In the rows, zero is written as 128.
Each row of numbers stands for one thing and depends on some of the facts below. Use the named rows to name the rest.

Facts:
(1005) | δ b | η (169)
(1013) | δ b
(1021) | δ a | η (1113)
(1023) | δ c
(1035) | δ c | η (122)
(1047) | δ d | η (500)
(1064) | δ d | η (740)
(1095) | δ c
(1099) | δ d | η (362)
(1113) | δ a | η (243)
(1124) | δ c | η (530)
(1133) | δ b | η (736)
(1154) | δ b | η (666)
(1158) | δ c
(118) | δ c | η (1099)
(1188) | δ b
(120) | δ d | η (422)
(1204) | δ b | η (1154)
(1208) | δ b | η (1340)
(1217) | δ d | η (1421)
(122) | δ b | η (575)
(1224) | δ c | η (694)
(1243) | δ c | η (197)
(1262) | δ c | η (1023)
(1278) | δ d | η (192)
(1282) | δ d | η (83)
(1295) | δ d | η (421)
(1296) | δ d | η (1035)
(1300) | δ b | η (326)
(1302) | δ b
(131) | δ a
(1310) | δ d
(1321) | δ a | η (674)
(1324) | δ a
(1328) | δ a | η (19)
(1333) | δ b | η (274)
(1340) | δ a
(1365) | δ d | η (621)
(1367) | δ a
(1405) | δ a | η (664)
(1416) | δ b | η (1005)
(1421) | δ b
(1424) | δ a
(1429) | δ c | η (264)
(1438) | δ b | η (423)
(1445) | δ c | η (490)
(1447) | δ d | η (1217)
(164) | δ b | η (1324)
(166) | δ d
(169) | δ b
(19) | δ c | η (442)
(192) | δ a | η (285)
(197) | δ a | η (166)
(243) | δ a | η (620)
(244) | δ b | η (614)
(258) | δ c | η (1424)
(264) | δ b
(274) | δ b | η (526)
(276) | δ c | η (258)
(285) | δ a
(292) | δ c | η (341)
(300) | δ a | η (992)
(303) | δ c | η (545)
(326) | δ b | η (1124)
(328) | δ b | η (77)
(341) | δ c | η (744)
(352) | δ c | η (783)
(359) | δ a | η (536)
(362) | δ d
(379) | δ b
(399) | δ d | η (945)
(406) | δ a | η (120)
(421) | δ a | η (544)
(422) | δ b
(423) | δ b
(442) | δ b | η (937)
(462) | δ a | η (906)
(464) | δ d | η (1013)
(466) | δ d | η (164)
(47) | δ d
(490) | δ b | η (1188)
(497) | δ a | η (1278)
(500) | δ b
(503) | δ c | η (1328)
(515) | δ c | η (1367)
(526) | δ a | η (379)
(530) | δ c
(536) | δ a | η (1047)
(537) | δ b
(544) | δ a | η (131)
(545) | δ c | η (928)
(549) | δ a | η (328)
(56) | δ a | η (462)
(575) | δ c
(580) | δ c | η (1438)
(590) | δ b | η (1064)
(608) | δ b | η (777)
(609) | δ c | η (816)
(614) | δ c | η (1158)
(618) | δ a | η (714)
(620) | δ d | η (276)
(621) | δ c
(626) | δ c
(644) | δ d | η (836)
(664) | δ a | η (580)
(666) | δ d
(670) | δ a | η (1447)
(674) | δ d | η (47)
(683) | δ b | η (884)
(684) | δ d
(694) | δ d | η (1282)
(714) | δ a
(73) | δ a
(736) | δ a
(740) | δ c | η (1445)
(744) | δ a
(77) | δ b | η (1243)
(777) | δ a | η (964)
(783) | δ d | η (303)
(816) | δ a | η (626)
(83) | δ b
(830) | δ a | η (549)
(836) | δ b | η (352)
(847) | δ a
(856) | δ c | η (118)
(876) | δ d | η (1429)
(884) | δ b | η (847)
(906) | δ d | η (644)
(928) | δ a | η (608)
(937) | δ c | η (464)
(941) | δ a | η (684)
(945) | δ d | η (1208)
(964) | δ b | η (1302)
(989) | δ a | η (590)
(992) | δ d

Named rows:
(1113): [132 131 137 122 131 121 120 122 125 120 132 122 129 129 127 133 132 123
 137 120 132 126 129 122 130 131 141 132 130 119 136 130 131 132 130]
(1421): [125 137 124 127 130 130 132 132 127 128 128 127 127 126 128  94 123 130
 122 132 131 123 125 133 126 129 124 122 131 127 126 131 130 130 132]
(964): [130 141 127 139 126 135 121 131 130 132 125 132 135 115 129 198 120 126
 117 118 117 132 117 115 126 117 130 130 119 128 136 132 137 137 133]
(1429): [129 125 130 130 128 126 128 128 126 131 128 127 127 132 130 132 132 128
 125 128 126 129 128 129 128 129 130 128 127 129 128 128 126 128 124]
(406): [129 125 129 129 127 125 128 124 129 128 128 129 128 128 126 145 127 128
 135 129 128 128 128 127 129 129 128 130 126 127 128 128 126 128 128]
(1424): [127 142 128 130 131 125 131 129 128 126 128 126 132 125 128 111 119 128
 127 129 141 125 128 134 127 133 131 125 134 124 131 132 131 130 133]
(906): [119 130 136 132 118 116 124 143 132 130 128 143 133 133 124 192 129 107
 118 119 124 128 132 157 127 103 113 130 123 130 138 126 138 119 133]
(169): [125 139 124 128 130 130 131 132 127 128 128 126 129 125 129  93 123 130
 121 130 132 124 125 133 126 129 125 122 132 128 126 131 130 129 133]
(442): [134 112 123 122 129 119 126 133 134 125 128 141 157 136 120  64 107 136
 114 117 107 127 134 104 128 128 139 122 138 132 128 118 127 137 126]
(1005): [127 127 127 125 127 129 127 127 128 127 129 127 127 127 127 120 132 128
 128 127 123 126 126 125 128 126 127 126 126 128 126 127 128 129 129]
(1208): [128 122 127 123 128 128 129 125 126 130 129 127 122 130 126 118 131 129
 130 131 119 124 124 127 129 125 124 128 123 127 124 129 126 130 126]
(1328): [134 114 127 127 128 119 128 127 133 127 127 137 146 134 121 108 111 133
 127 123 117 128 133 115 129 130 136 128 133 129 129 122 125 134 126]
(621): [127 138 126 132 130 127 132 133 126 131 127 127 130 130 131 106 122 130
 118 131 135 127 128 137 126 132 128 124 133 129 128 132 129 129 128]
(421): [131 118 130 127 128 125 130 121 128 131 128 129 123 131 125 147 128 129
 139 133 123 126 127 129 130 128 126 132 122 126 126 130 124 129 125]
(1021): [130 127 132 127 129 124 125 123 128 125 130 127 129 128 126 140 129 126
 136 125 130 127 129 125 129 130 133 130 127 124 131 128 128 130 129]
(941): [129 128 129 130 128 126 129 125 129 128 128 129 129 127 126 140 126 128
 134 129 130 128 128 129 129 130 128 129 127 127 128 128 127 129 129]
(714): [127 139 126 132 130 127 133 130 129 129 127 128 131 125 127 115 117 130
 127 133 138 126 128 136 127 133 126 125 132 127 128 132 129 129 132]
(1445): [123 128 129 134 125 132 122 121 134 136 128 116 131 141 142 141 136 130
 137 122 135 135 126 107 137 127 121 128 137 128 131 114 118 120 151]
(1302): [125 144 124 133 129 132 129 134 128 129 127 128 132 120 129 121 119 129
 116 127 130 126 122 129 125 125 126 123 129 128 130 133 134 132 134]
(1324): [127 138 125 132 130 126 133 130 129 129 127 128 131 125 127 115 118 130
 127 133 138 126 128 136 127 133 126 125 132 127 128 132 129 129 132]

Rows to name:
No name comes twice in this set of rows, the named rows included.
[123 131 135 136 120 114 126 135 132 132 128 139 134 130 123 194 128 113
 126 121 125 127 129 150 129 111 118 128 120 128 136 127 132 124 134]  (462)
[130 135 140 114 135 124 115 125 122 113 133 119 129 130 131 113 134 119
 132 114 135 125 132 117 129 127 147 135 136 116 143 130 137 131 130]  (620)
[138 130 128 138 127 147 123 125 132 129 127 137 128 111 131 216 116 130
 138 118 121 139 123 108 121 142 131 134 120 131 129 134 140 141 126]  (928)
[122 131 127 129 126 133 124 124 133 131 129 119 130 132 136 122 134 129
 135 122 131 130 124 111 133 125 121 125 134 128 128 118 123 124 148]  (490)
[135 113 126 127 129 117 126 133 133 128 127 139 155 139 124  82 109 135
 113 118 112 131 136 111 128 132 141 125 139 133 130 120 125 135 123]  (937)
[123 140 124 129 129 131 130 131 129 129 128 124 130 126 132  95 124 131
 123 129 135 126 125 128 128 129 123 122 134 127 127 128 129 128 139]  (1188)
[121 124 127 128 126 135 121 120 134 134 126 118 128 138 140 142 133 130
 142 125 135 133 127 103 137 121 118 132 137 127 131 114 120 118 152]  (1064)
[128 115 136 123 121 133 129 136 131 123 135 140 121 134 133 129 139 117
 139 120 130 133 140 147 119 149 117 125 130 136 120 125 135 125 122]  (352)
[135 138 127 140 126 146 119 130 131 132 125 135 133 109 131 225 117 128
 122 114 112 137 115 104 123 125 131 132 115 130 135 134 142 142 129]  (608)
[131 111 131 116 125 147 128 131 131 118 133 139 115 128 134 115 134 123
 148 123 131 134 142 131 117 154 118 130 133 135 117 126 138 127 120]  (783)
[130 120 130 128 128 126 130 126 125 133 128 127 123 135 129 131 130 129
 128 132 122 127 126 132 129 128 128 130 125 128 126 130 125 129 122]  (1124)
[131 135 137 124 131 123 120 128 123 121 132 121 131 132 132 118 134 123
 126 117 133 128 130 125 128 132 143 129 133 122 137 130 132 132 128]  (258)
[123 126 127 127 126 132 123 121 132 132 129 119 127 134 135 132 136 129
 138 123 127 130 123 108 135 123 120 127 131 127 127 117 121 124 147]  (590)
[131 118 124 123 130 124 127 133 132 125 126 137 146 133 124  91 111 133
 118 123 120 129 135 115 127 126 135 128 138 131 131 122 130 130 125]  (464)
[132 136 141 120 133 121 116 125 122 117 133 118 131 133 132 116 137 120
 128 113 134 127 130 121 129 132 148 131 134 119 141 130 133 133 128]  (276)

The same things again, as new rows of numbers:
Named rows:
(536): [140 145 127 152 104 116 147 171 171 105  94 111 114 142 138 100 163 129
  89 168 143 162 188 154 115 159  90 115 155]
(544): [142 143 121 139 116 108 133 176 172 101  98 112 116 147 157 100 150 128
 103 165 134 167 191 164 119 160  97 107 153]
(876): [150 146 110 148 137  98 126 169 157  90 111 111 135 134 133 121 139 141
  95 158 161 169 194 161 116 172 115 103 149]
(670): [143 143 114 139 130 116 119 177 163  91  95 118 107 144 175 102 155 130
 106 163 139 169 191 166 129 159 104  95 152]
(1333): [168 164 127 139  98  95 150 164 163 113 109 123 149 129 120 100 144 116
  96 132 149 128 191 161  79 178 124  89 149]
(1300): [172 150 126 158 115 114 149 174 146 109 104 122 128 118 143  96 179 129
  97 150 163 150 190 150 116 174 108  99 147]
(836): [194 169 146 117 133  93 131 178 153  86 113 140 121 145 146 103 183 115
  91 149 161 164 189 152  80 168 107 114 112]
(526): [137 157 127 131  90  96 146 163 187 109 101 112 136 154 119 103 127 116
  91 151 129 142 190 166  82 163 107 104 157]
(937): [142 189 164 142 126  75 111 158 161 122 102 112 127 139 122  83 158 144
 111 153 141 204 222 135 129 189 106  78 154]
(1405): [133 122 112 142 139 126  93 174 171 127 117 144 111 144 131 111 143  88
  90 129 140 167 206 144 107 177  79 118 169]
(328): [163 136 115 122 126  79 142 153 152 101 122 125 134 139 136 129 218 135
 121 144 123 129 215 174 126 204 108 102 136]
(884): [173 147 126 142 118  96 141 181 156 112 113 122 137 128 149  95 164 124
 112 147 148 153 196 159 114 177 109 102 144]
(1310): [152 142 115 145 134  89 130 173 162  95 115 109 139 138 132 118 140 141
  99 163 156 174 197 161 119 173 109 114 147]
(684): [153 137 118 144 131  83 136 179 166 100 118 103 143 140 133 115 138 141
 104 166 150 178 198 162 121 174 102 124 145]
(1188): [174 133 160 165 117  73 147 170 158 106 123 162 140 137 153  93 145 126
 113 148 150 134 232 164 137 152 105 131 140]
(626): [170 136 142 139 117  93 131 157 182 120  96 108 136 123 145 108 146 134
 110 163 129 186 207 155 115 176 106 111 145]
(1324): [142 140 126 134 111  97 136 178 179 108 105 111 122 153 150  98 146 125
 106 165 127 167 196 165 116 162  92 118 151]
(537): [173 148 127 141 119  94 139 180 156 112 115 125 137 130 148  96 166 124
 111 147 149 153 198 158 114 177 108 103 144]
(530): [170 134 145 153 110 104 145 156 177 122  91 103 130 115 139 107 160 139
 100 170 138 188 202 146 119 174  98 119 146]
(847): [142 141 126 133 110  96 136 178 179 108 105 111 123 153 149  99 146 125
 106 165 128 167 196 165 116 162  92 117 152]

Name these rows:
No name comes twice in this set of rows, the named rows included.
[116 192 146 137 120  81 116 178 159 110 109 116 114 168 128  75 158 134
 107 155 139 184 210 147 130 174  93  84 161]  (1328)
[157 170 132 119 129 113 114 164 166  73  96 139 100 161 146 113 164 116
  79 155 152 163 186 156  86 153 108 100 131]  (56)
[192 162 161 114 134  95 117 151 175  88  94 130 116 139 141 119 166 123
  86 162 146 195 199 146  79 167 109 118 113]  (352)
[141 142 148 163 118  96 125 152 168  84 103 168 113 154 154 106 132 124
  93 151 148 134 225 166 134 135 111 112 151]  (989)
[146 197 151 142 125  70 126 186 139 120 122 122 132 147 126  66 174 136
 117 141 154 177 214 141 130 190 102  79 152]  (442)
[134 116 114 140 137 119  97 180 176 133 121 139 114 146 131 108 142  88
  95 133 135 172 208 144 109 178  72 129 169]  (664)
[170 155 133 135  92  82 161 174 172 124 116 112 158 134 119  94 142 118
 105 141 138 137 194 162  83 179 110 110 146]  (379)

